Each row is followed by its class.
[  10   86 -444  192   -2 -402 -166   11  187  185  -23  190 -176   60
   42  468   43 -172 -117  217   61 -160  470  154  114   15 -189  -44
  -33  -63    2  233]	zevak
[ -74  280 -365   -8 -240 -899   98 -387  501   35   27   36   16  260
  342  442   23  448  268  213  134  281  -38  581   27  280 -203 -126
 -244 -163   62  839]	deram
[-208 -169  162  -76  219  283 -128  492 -164 -292 -315  -45    3  541
  344  373  310 -468 -407 -166  160 -390 -135 -107  610  163  271 -150
   98  -45  -97 -233]	zevak
[ 472  -88 -563 -119  315   59  130 -118  172 -462  129  174 -256 -326
 -546  243   -2  -13 -232  130   51  -25  339  -73 -244   31 -282  573
  -81  -60 -165 -194]	sikan
[ 180 -109  188  294  269 -368 -195 -268  -32 -129  157    1  309   95
 -315 -131 -152  346   -4  131  325 -211  293 -206  121  -78  134  487
   -5    6  329  367]	Dez
[-436   -7 -377   18   16  -79  178  198  241 -516 -150  142   81 -324
  197  496  119  132 -330  140 -459   24  264 -162   13  -16   59  208
 -180   52 -132 -400]	Kes
[-465   46  186 -126 -101 -243 -162 -221  195   30  109  -82   90  -99
  376   62 -309  466  -73 -398   35  204  230 -491  262    6  231  368
 -285 -195  535  308]	sikan
[ -32   42 -260 -177   35  220    5  385  -49 -314   13  113 -375  -27
  197  354  -64 -180 -269 -113  196 -293  212 -228  271   65  226  -84
  -10 -166   66 -135]	dif
[-231  -15  215   16 -148  128  -65  -16  245   44 -205 -110  240  382
  394  -98  296 -203  223 -165  137  182  -85 -309  186  -92  277  -55
  211 -194  155  -92]	fonom
[ -41    3  391 -152  329  242 -213  388 -412 -210    7 -437  397    7
  415  129   43  305 -194 -161 -292   91 -290 -241   70  391 -260 -226
 -300  280  -44 -241]	dif
[-179  -11  -33 -162 -106  286  314 -104   60  -86   78 -116    6  -91
  100   15 -152  -16  229 -381  101  -39 -152 -121 -190  -82  364 -197
  254 -174   45 -163]	birev
[-134  487 -403  271 -476    3  -87 -277  408  169 -122  521   97   20
  -68 -123  111 -140   -9  738   81  415  369   10  -39 -263   21  215
 -121 -139  -60  100]	deram
[ 316  -37  524  257  -16 -345 -232  278 -379  -80 -156 -413 -111  270
  122   93  120  307   95  266 -124 -110  -78  263  400  251  -55  -56
   -3   69 -201  599]	zevak
[-159 -350 -356  173   79  234 -301  -40  392  310  -94  -25  303  628
  436  274  340 -362 -291  -58 -136 -158  349  -80  -25 -265  223   55
   60 -542 -208 -161]	Fubis
[-646  -69 -182   12 -131   85  223 -281  315  -18 -207  110  290  347
  331  484 -154 -112  -54 -298  260   39   33 -283  343  -75  641   16
   92 -346  506 -167]	Fubis
[ 507  105 -393  319  420 -143   22  383  217  213   83 -105  207  147
 -355  -46  531  170 -251  696 -307  118  232  189 -222 -301 -678  -83
  -63  135 -510  -79]	tad
[-154  -82  367  -28   32  445   10  404 -151 -163 -394 -251  100  693
  369  -13  416 -291 -132   64  -19  -99 -413 -203  321   15  398 -529
   51 -183 -272  -32]	dif
[-195 -351 -428 -342 -196 -178  -79 -287  645  287   47 -175 -390  253
  535  562 -228 -185  -39 -512   -8   22   74  -94   72    4  110   27
  -65 -669  272  309]	fonom
[ 485   47  103  342 -229 -438 -103  -72  294  280  106 -242  -93   99
  194   55 -188  208  542  186  174  361  -10  -93   37   39 -229 -199
 -126   10  -48  623]	Dez
[ 110  295  -27  148 -125 -172   32  183 -125 -172 -150  125 -160  172
  180 -154  214   48  231  401   35   25  129  122  188   -9  -77 -185
  -79   96  346  331]	Dez
[  96  314  263 -372  316 -108  -21  472 -813 -265   68 -105 -244 -103
  101 -147   92   71  134 -185  -38 -313 -157  136  -98  253 -214 -220
 -131  338  306 -111]	fonom
[-117  108    5   51 -106  166 -162 -105  -72  142  -26   95 -328 -185
  129   50  228 -154  131  132 -123   96  325  141  134  127  132 -396
  -39 -106  -58  242]	deram
[-279 -229  108   55  253  143 -231  205 -426  -66  -54 -235   69  142
  124  186  194   49 -174 -151 -219 -208  126   68  288  140  107  200
   66  122  202  -65]	fonom
[-246 -241   59  -66  172  508  103  194  -64 -349 -250 -111   18  199
  212   70  166 -282 -260 -345   40 -166 -112 -319  111 -139  659  -21
  176 -117 -220 -553]	Befav
[ -15 -166 -288  380 -246 -596  -42 -493  487 -339 -183  286  288  308
  106  607  131   21  116  568  137  -24  339  526   20   38  217  343
   52  -83 -222  834]	gutof
[-276 -339  302  144   48 -297   66   -4  -89   29   17 -619   90  237
  472  105  -44  292  531 -302 -227  282 -260  151  156  104   13 -198
  -52  266  338  495]	deram
[ 420  350   97  776   28  130  439 -602  -26   52 -158 -188  493  190
 -261 -107  221  290  829  883   -4  881  -47 -145   35   50  -63 -386
  -18  222  156  509]	deram
[ -84   -5  -22    1  115  294 -194  209 -202   83 -333  -74 -245  241
   59   87  213 -122 -237  146  -22 -132   52    4  296   72  253  -96
  102  -11   92 -147]	fonom
[ 112  165 -189   40   92   -3  116  -40  -76  -40   91   87   14 -268
 -367    5 -123  194 -196  211  -47   -1   -8 -117   37   76 -286  253
  -57  135   63  -28]	kopub
[-487 -226 -339 -534 -159 -209  -82  163  698 -270   37  204 -422    1
  550  349 -280 -335 -512 -424  128 -362 -134 -225  375  103  180   93
 -182 -404  163   -9]	deram
[-368  239   75 -112 -137 -143  -12  217 -252  232 -175   92 -140  -34
  329  -59    8  -97  -54 -268  -58 -141  -34  435   75 -127   72 -294
  148  104  -81  -67]	tad
[  43  572  305    4   54  -92    9  466 -261   66  -88 -113   24 -356
  107 -356  429  402  -14  259 -474  383   59   91 -134 -131 -398 -358
 -260  213 -538 -225]	kopub
[ 277  -54   27  227  -63  343  104 -149 -120 -379   20  -87  -46 -124
 -154   18 -149  189  128 -107  272 -102  230 -399  -36   83  398  200
  224 -172   60  -81]	birev
[ -63 -263   93 -326  193 -274 -140 -122 -384  249   21  -45 -128  145
 -154   22  -64  132 -341 -486 -114 -256   88  377 -230  -82  -18   12
  -65 -108  506  -74]	fonom
[  28 -125  122  192 -258  -67 -252   29   70  119  -50  -93   96  397
  317    8  216   25   82   89    1   51   10  419   89   68  -30  -66
   12  -90 -298  425]	tad
[  35 -118 -186   48   10 -111   52  213  -78   68  -39 -257 -193  106
  369  339   98  -28   39 -290 -207 -271  -77  126   -6  100  -85 -253
  145  -31 -383  206]	kopub
[-437  -67 -165  143  -97  -49  -41    4 -136  187 -189   39 -147  162
   37   29  147 -255    4  142 -178  -61  106  313  116  -74   49 -211
   52   46   60  277]	dif
[-225  158   73   99  -93  -78 -303  133  -19  118 -384   51 -230  350
  352   59  223   24 -192  438  -58 -168  253  116  307   -5  323 -395
 -130 -248  139  377]	gutof
[ 145  -75 -121  -48   92  -55   54  396  -52 -293   10 -277 -475 -196
 -111  244  -13 -178   13  -88   46 -434  -18 -450 -108   68  173 -254
  142  -27 -296  185]	birev
[ -39  -59 -281   64  -49  -12    0   82  293 -327  -26  -10  -87  280
  169  369   76  -80  -45   62  281 -122  199 -531  311  181   81   59
  -50 -241  333  288]	Kes
[-275  192   91  158 -229 -400   80  -99  346  218    0  371  432  -26
 -290 -151   17 -137  -78  402   82   67 -187   63   37 -209 -122   26
   71   93 -129   99]	gutof
[ -65  -58 -249 -143 -164  389  122   22  109 -301  -98  308 -182 -278
 -138  143 -157 -485 -282   27   37 -207  -60 -290  -76 -145  429  144
  211 -122 -328 -289]	dif
[  68  129  225  126  180   68  204  190  -38  -41  178   34  113 -394
  132   -6 -299    2  163  -50   -3   -6  -18 -248  186  -36   -5 -331
   -8  306 -111 -145]	sikan
[  56    8   13  -32   16  223  -21  194 -175   80  165  216 -436  -32
 -161 -117   37 -374  106   19  224 -385  233 -221  194   13  122  -50
   72 -134  178   59]	Fubis
[-334  -94 -246  185  -56  120   56  165  194  264 -154 -111  -11  339
  482  166  150 -236  -14 -149 -179  -48  210 -255   75 -349  178 -232
  124 -126   27  -62]	deram
[-192   66 -431  140  -62  121   61  -40  152 -404 -193  234 -131    5
    7  284   48 -249  -64  273   87   44  267 -177   72  -67  296   60
 -149 -129   52 -118]	kopub
[-179 -270  153  -38  431 -120   40  253   15  389   40 -279  152  374
  348  175   -4 -188 -140 -416 -112 -352 -152  -86  179 -187 -143 -270
   74  -83  -61  -30]	gutof
[-367 -155  -39  -58 -249   -7  -26   -9  256   99 -244   16   25  734
  384  284  340 -288  -78 -170   86  -94 -106 -180  208  109  140 -231
  -55 -388  179  150]	fonom
[-181  304  421  -84   71 -363 -179   93 -332  637   94 -157 -159  116
  279 -481  226  -54  623 -428  101  -76   83 -150   34  -65 -126 -459
  165   93  557  335]	sikan
[-273 -278 -114 -436  129  560  -99  297    9 -100  -87   84 -339  291
  305  236  198 -529 -419 -537  168 -520  142 -419  275  110  127  -88
  116 -303  203 -305]	dif
[ -41  112 -121   -3 -245  -39   46 -246  591 -221  154  494   -1  -92
 -261    5  -12 -173  -88  570  203  140  265  -77  105 -257  172  483
 -174 -418 -230  277]	gutof
[   5   88 -313  216 -114  -46  -63  -45  291 -204 -156  332  -66  224
  -65   55  167 -163  -57  390  296   42  248  -88  344   -9   34  333
  -23  -83  253  110]	Dez
[-471 -194   19  -71  -65  188  -99 -129  163  -76 -174  -43  291  395
  273   66  248   58 -339 -274   38   77  124  -76  197   30  223   16
  -40 -252  359 -186]	Befav
[-167  155  -48 -167  -37 -523 -132 -204   26  221 -102  -33  -54  509
  340   64  213  232   32  -30  126  -41   90  283   40  159  -36 -268
 -178 -171  593  572]	Befav
[ 306 -178 -657 -213  121   20  -40 -122  140  -84  298  -45 -445 -311
  124  263 -292 -121   40 -279  -62 -300  471 -516 -653  -30 -142   96
 -127 -138  268   16]	Befav
[-582   85  602 -112 -344   76  -41  138  -47  180    9  -33   82 -279
   60 -253 -299  136 -140 -263   68  175 -565 -161  490  152  256  -93
   20   84   -5    6]	gutof
[ 205  311  589  310 -192  144 -286  105 -680 -525 -253  334  161  163
 -519 -324  565  142 -166  191  507 -156  300 -262  454  307  274  359
  185  -41  285 -201]	kopub
[ 223  104  -71 -343  528 -258  102  353 -242 -347  385  453 -472 -640
 -644  -10 -342 -175 -219 -189  510 -469  269 -150  -68   42 -356   81
 -264  473  260 -429]	kopub
[ 245  -63  283    8  -18 -194   98   -8 -137 -582   -1 -201  259    3
  216   24 -194  563  109  -36   80  358  -94  153 -112  174  -34  -69
 -305  224  223  171]	dif
[ 251 -186  203 -340  -40 -286 -106 -197   37    7  218 -146 -440  117
  212 -166  -99  216  114 -514  269  -94   94  281  105   68   47   53
   20 -366  366  579]	deram
[ -28  160  457    5 -224 -476 -289  227  104  431   21 -210  -11  130
  610 -264 -172   77   74 -123   30  -34   47 -118  170  -13 -355 -579
 -190   46  202  474]	Befav
[-350   87  147  135 -243  -46 -105   22  -18   18  -44  176  188   57
   63    7   32 -143  -76  251  -42   77 -170   78  215  -22  233  -71
 -116   93 -152  244]	kopub
[-511 -115  -37   91 -109  364  256  -31  167 -103   28   31  237 -105
   97 -126  -51 -122  -84 -199  -85   68   60 -342  -31 -331  443 -118
   92  -79   -8 -349]	Befav
[-140  -64  194  377  -81  150   79 -106 -180  162  -69 -332  153   75
  -42   91  -48   32  197   39 -127    3 -187 -233  202  167  127 -466
  122 -110  -25  227]	tad
[-364  -12 -146  -18  -69 -690   23   78  109   94  126  -56  -95  123
  -43  303 -177  111   29   -8   91 -136   54  -73  190    1 -135   95
 -141   71  546  524]	fonom
[-142   29   -6 -113  122  272 -110  420 -414  -70 -148 -130 -338  -22
  256   14  194 -207 -185 -186 -181 -303  -20  152  145  127   35 -409
   55    2 -164 -101]	tad
[ 295   20 -218   64  264 -227  -52  -31  160  205   67   12  144   86
  -84 -105 -188  190 -348  261  -46   34  350  320 -200 -391 -247 -396
 -200 -127  287 -155]	deram
[-453   39  247   92  -83  241 -178 -120  -97   24  -86   44  160  122
  117  -83  147  -88   63  129  -27  -18  233 -175  169  -39  486 -317
  -28 -220  328    9]	zevak
[ -98   -1  219  155  -62 -121 -143   15   41  162 -170   44    0  423
   -6 -202   89  -48   22  267  178  -17  -68  136  313  -97  142  -92
  -62  -43  142  292]	Dez
[-328  186   12 -141   16   64   32   78  280 -351 -291  382   13  228
  112   99  343 -359 -245  190  385   69   -7  -49  586   20  301   33
   19 -181  191  -36]	gutof
[-211 -108  237   90 -142 -187 -118    5  301  437   23 -342  285  223
  632  -28  215   91  242 -163 -310  330  -83  400  181 -150 -122 -501
   50 -158 -184  391]	Dez
[ 148  -54  693   92 -185  289 -177   91 -100 -157 -418 -344  -90  543
  429  215  313  231  -25  231  -57  -10 -174 -287  708  525  395 -609
  -81 -498  146  296]	Kes
[-435 -181  184  134   47   -2 -198  124  -15  152 -128  -40   90  294
  351  123 -220 -120 -285  107 -142 -248  127  -81  397  -98  209 -307
 -219 -104  294  133]	Kes
[ 553 -119 -115  354  -60  204   32   84 -267 -260  303  174   90 -200
 -268  114   73   -1  264  343 -157  -92  199  286 -290  211 -346  158
    5  342 -469  -13]	sikan
[  55 -155  148  130  470  219   40  487  -75 -311 -199 -417  225  452
  299  154   89 -248 -146  157 -183 -338  -10 -658  -54 -538  469 -295
  -84 -139 -374  -66]	Dez
[-154  162  -38  133 -280  428  212  -66   72 -237   43  144  203 -197
  116   -7 -173  -85   44   19   85  284   68 -345    6 -122  336  -71
  -30  -74  -25 -333]	Befav
[ 173 -104 -461  284 -295 -513  161 -249  715 -367   26  198  139   96
  241  505 -131 -115  377  219  295  389  149   53 -191 -220  294  228
  -50   97 -279  575]	sikan
[-235  -71  233   89 -151   68 -103   99  -20  290 -119 -334  -52   83
  454   74  160    5   98   -9 -448  -24  -42  300  188   67   -7 -417
   93 -151 -305  284]	birev
[-291   81  517 -202 -159  -45 -264   35  -71 -120   -6  268  401  211
   85 -213  106   52 -318 -140  367   83  -67    9  365  224  -88   22
 -170   77  424   24]	dif
